After every row comes one of two labels: whether the row has a hidden trait. Each part has its own trait and labels.
[ -1  -3  -7   7  -8  -9   2  10   4  -1  -4   1  -1   1   2  -2   9  -9
   1   2   4   8  -8   4  -1   4   0   5  -7  -4  -6   5   6   1  -3   4
  -3  -6 -10  -1   0   2  -1   0  -6]	U
[ 11  -5   2 -22 -11 -10   8  19   4  -9  -4  -4   2   3   0   2   2   7
   0  -2  -4 -12  11 -17  -4  -2  -5  17   3  12  10  12  -6  -9   8   5
  19   7   1   2   1   7  -1  19   6]	L
[ 11  -6  -2 -23  -8 -11   5  15   3  -4  -6  -4   4   5  -2   0   3   5
  -1  -2  -4 -12  12 -11  -3  -2  -5  15   2  10  12  11  -5  -9   9   6
  20   7  -4   5   4   7   2  19   9]	L
[ 13  -3  12 -20 -10 -34   8   1   0 -14   2  -4   3  10  10   3   9   9
   3  -8 -16  11  16  -9   8   7   9  19 -11   6  17  -2  -4 -26  15   4
  10  -8 -26   3  -2  -1  10   8  14]	L
[-3 -3 -3 -1 -5 -7  3 11  3 -3 -3  2 -1  1  4  0  5 -7  0  1  3  3 -6  2
 -2  3  1  4 -2 -4 -4  5  2  0  0  1  0 -4 -2 -2  3  2  0  0 -9]	U
[  5  -2  -3  -3  -6  -4   3  13   2  -5  -2   3  -1   1   5   1   4  -6
   0   1   1   2  -5   1  -1   3   2   2   0  -1  -3   3   3  -1   0   0
   0  -2   0  -2  -1   6   0   0 -10]	U
[  3 -13 -27 -18  18  12   9 -29  -3  -6  26   1 -22   4  13  13   2   0
 -20  14  14   4 -24  35  -3   4  -2   8 -13  50   6  -8 -10   2 -22   1
   0  -1  11 -20  47   7  41  21 -14]	U
[ 12  -3   9 -22  -8 -27   8   7   2 -14   1  -3   3   4   8   6   6   8
   3  -4 -12   4  13 -18   2   2   3  18  -6  14  13   6  -4 -19  12   4
  13  -2 -17   0  -5   3   5  11   6]	L
[ -1  -1  12 -15 -29 -10  10  28   2  12  -3  15 -21  -9   3 -24   9 -13
  16   5  16 -28  -1 -13   1  13 -19  12   5 -29  -8  10 -25   1  18   4
  -9   7 -14  -5  -4  -8  -9 -18   3]	L
[  2  -1  -7  12 -11   1   1  -9   0   8  -6  -4   2   0  -1 -10  -9   4
   0  -1  -2   5  -4   2  -4   1   4 -11   1   4   5  -4  -1  -8   8  -4
   3  -1 -11  -1  -4   9  -1   2   8]	L
[ 14  -3  11 -22  -8 -23   9   8   1 -16   1  -3   1   5   9   8   4   6
   3  -4  -9   4  13 -22   2   2   2  21  -6  14  13   6  -5 -20  12   4
  12  -2  -9  -1  -6   4   4   9   6]	L
[ 15  -3  15 -27 -12 -22   9   9   2 -20   1  -2   3   2   6   9   3   6
   2  -3 -10   2  12 -26   0  -1   2  18  -3  19  10  10  -2 -19  12   4
  14   0  -4  -2  -7   5   3   9   4]	L
[  3   3  19 -21 -25  -4  13  28   3   9  -1  14 -23 -16   2 -14  10 -11
  15   6  18 -28   1 -17  -3   6 -18  19   6 -21 -11  20 -23   4  20   5
  -8   9   2  -7 -11  -4 -18 -15  -2]	L
[ -2  -1  -8  11 -11   1  -2  -8   1  11  -4  -6   2   4   1 -12  -8   7
   2  -3  -5   6  -1   2  -4   6   3 -11  -4  -3   5  -4   0  -3   9  -3
   2  -2 -13   3   1   4   6  -6   7]	L
[  5   0  -9   0 -13   2   2  -9  -2   2  -8  -4  -5  -2  -2  -6 -11   0
  -3  -1   1   2  -3   3  -3  -3   2 -13   0   5   5  -6   1  -8   7  -5
   4   1 -11  -4  -7  12  -7   2  12]	L

New part:
[ 2  5 -1  5 -5  3 -1 -1  1 -2 13  4 -4  7  5 -1  8  2 -7]	kaduk
[  4   3  -8  -2  -1  -1 -10  -9   6  -1   9   3   2 -13  11   0 -16  -2
  -5]	kaduk
[  3 -43 -12   5 -13  -1 -10  11 -10   3   1   2   1   1  -9  -3   7  -2
  -8]	zazug
[  6  -8  -8   1  -7   1  -9   1 -10  -4  19   5   2 -10   8  -4  -7  -1
  -3]	kaduk
[  3 -11 -10  -1  -4  -2 -11  -3  -1  -1  13   3   3 -16  11  -2 -18  -3
  -7]	kaduk
[  6 -42  -8   2  -9   1 -10   5  -3   3  -2   3   0   6 -12  -1   6  -1
  -1]	zazug
[ 5 19  2 -2  5  5  2  1  0 -3 -1 -1  3 -6  3  2 -4 -3  4]	zazug
[-2 -5  9  2  4  2 12  5  1  1 -6 -2 -5 20 -3 -1 10  3 -1]	kaduk
[ 11  50   9  -1   9   5  12 -14  16  -2  -7  -2  -2   5   8   5   5   0
   8]	zazug
[  5  -3  -4  -3   3  -1  -6  -8  12   2   1   0   2 -12   5   1 -16  -3
   4]	kaduk
[  5   2  -7   1  -4   0  -9 -10   8  -1   7   4   0  -7   9   1 -10   0
  -3]	kaduk
[  8 -12  -5   1  -4   4  -7   7   4   3  -9   3   4   5 -15   1   6   1
  -3]	zazug
[ -1 -51  -5   5 -13  -6  -4   2 -13   2   5  -2  -2  -3   2  -3   6  -3
  -6]	zazug
[ 9 37  3 -2  8  6  2  3  8 -2 -4  0  1  1  0  2  0 -1  2]	zazug
[  1 -43  -8   5 -10  -4  -3   7 -10   3   6   1   0   6  -5  -3   7  -2
  -4]	zazug
[ -5 -10   9   0   2   1  10   5  -2   1  -6  -3  -3   9  -4   1   4   2
   1]	kaduk
[ -6 -10  11   1   2   1  11   4   1   2  -9  -3  -5  17  -3  -1  10   2
   0]	kaduk
[  2  -3  -1  -4   7  -1  -2 -10  17   3  -4   0   0   3   7   3 -11  -2
  -2]	kaduk
[-4  7  9  2  4  2  6  3 -3  0 -4 -2 -3 11 -2 -2  9  2 -3]	kaduk
[ 2 -3 -2  4 -4  3 -6  2 -6 -4 13  4 -3  7  5 -2  4  1 -7]	kaduk
[  5   1  -8   0  -1   1 -14  -4   7  -1  13   4   0  -8   9  -1 -11  -1
  -7]	kaduk
[ -6  -4   9  -3  10   0   7  -2   6   3 -14  -6  -3  23  -4   1   0   1
   1]	kaduk
[ 0  0  1  3 -5 -5 10 -5 -8 -1  8 -5 -4  0 13 -2  6 -2 -6]	zazug
[ 8 24  5 -2  8  5  6 -4  8 -3 -6  0  0  2  0  3  2 -1  5]	zazug
[ 7 -6 -7  3 -5  1 -7 -4  0 -4 11  5  0 -7  9  0 -3  0 -9]	kaduk
[-5 -2  6 -5  8 -2 -4 -3  6  4 -7 -4  2 10 -1  0 -6 -1  3]	kaduk
[ -7 -17  11  -2  15  -1   5   2   2   3 -11  -4  -2   8  -9   0   0   1
   2]	kaduk
[  3 -31  -8   5 -12  -2  -3   5  -4   3   1   1   0   6  -6  -2   6  -1
  -8]	zazug
[  6  -7  -8   2  -4   1 -10   1  -2  -2  19   5  -1  -2   9  -2  -4   1
  -8]	kaduk
[  3 -50  -7   5 -13  -3  -8   3  -5   3   0   3   3   6 -11  -2   7  -2
  -1]	zazug
[  6 -33  -9   2  -5   4  -8   9  -1   3  -4   5   1   5 -17  -1   6   0
  -4]	zazug
[ -1 -17  -3   4 -12  -7   5  -2 -15   0   3  -2  -3  -4  13  -4   5  -4
   0]	zazug
[ 8 42  7 -1  9  6  8 -7 13 -1 -6 -1 -1  7  4  4  1  0  6]	zazug
[-6 -7  5  0  1  2  6  8 -8 -1 -3 -1 -1 15 -4 -2  7  2 -6]	kaduk
[  5 -26  -5   2  -6   3  -6   7  -2   2  -5   3   3   4 -20   0   5   0
   1]	zazug
[  1  26   7  -2   0  -1  22 -13   2  -2   2  -5  -5  -2  17   1   3  -3
   0]	zazug
[  4 -44  -8   4 -12   0  -9   6  -6   3   0   2   2   6 -11  -1   9  -2
  -2]	zazug
[-1 -3  5  4  0  3  4  5 -1 -2  2  1 -6 15  1  1 12  4 -5]	kaduk
[  9  -4  -5   0   2   6  -4   3   4   0  -4   3   6   7 -12   1   1  -1
   3]	zazug
[-2 -6  6  4  1  3  6  5 -1 -2  1  0 -6 15  1 -2 12  4 -4]	kaduk
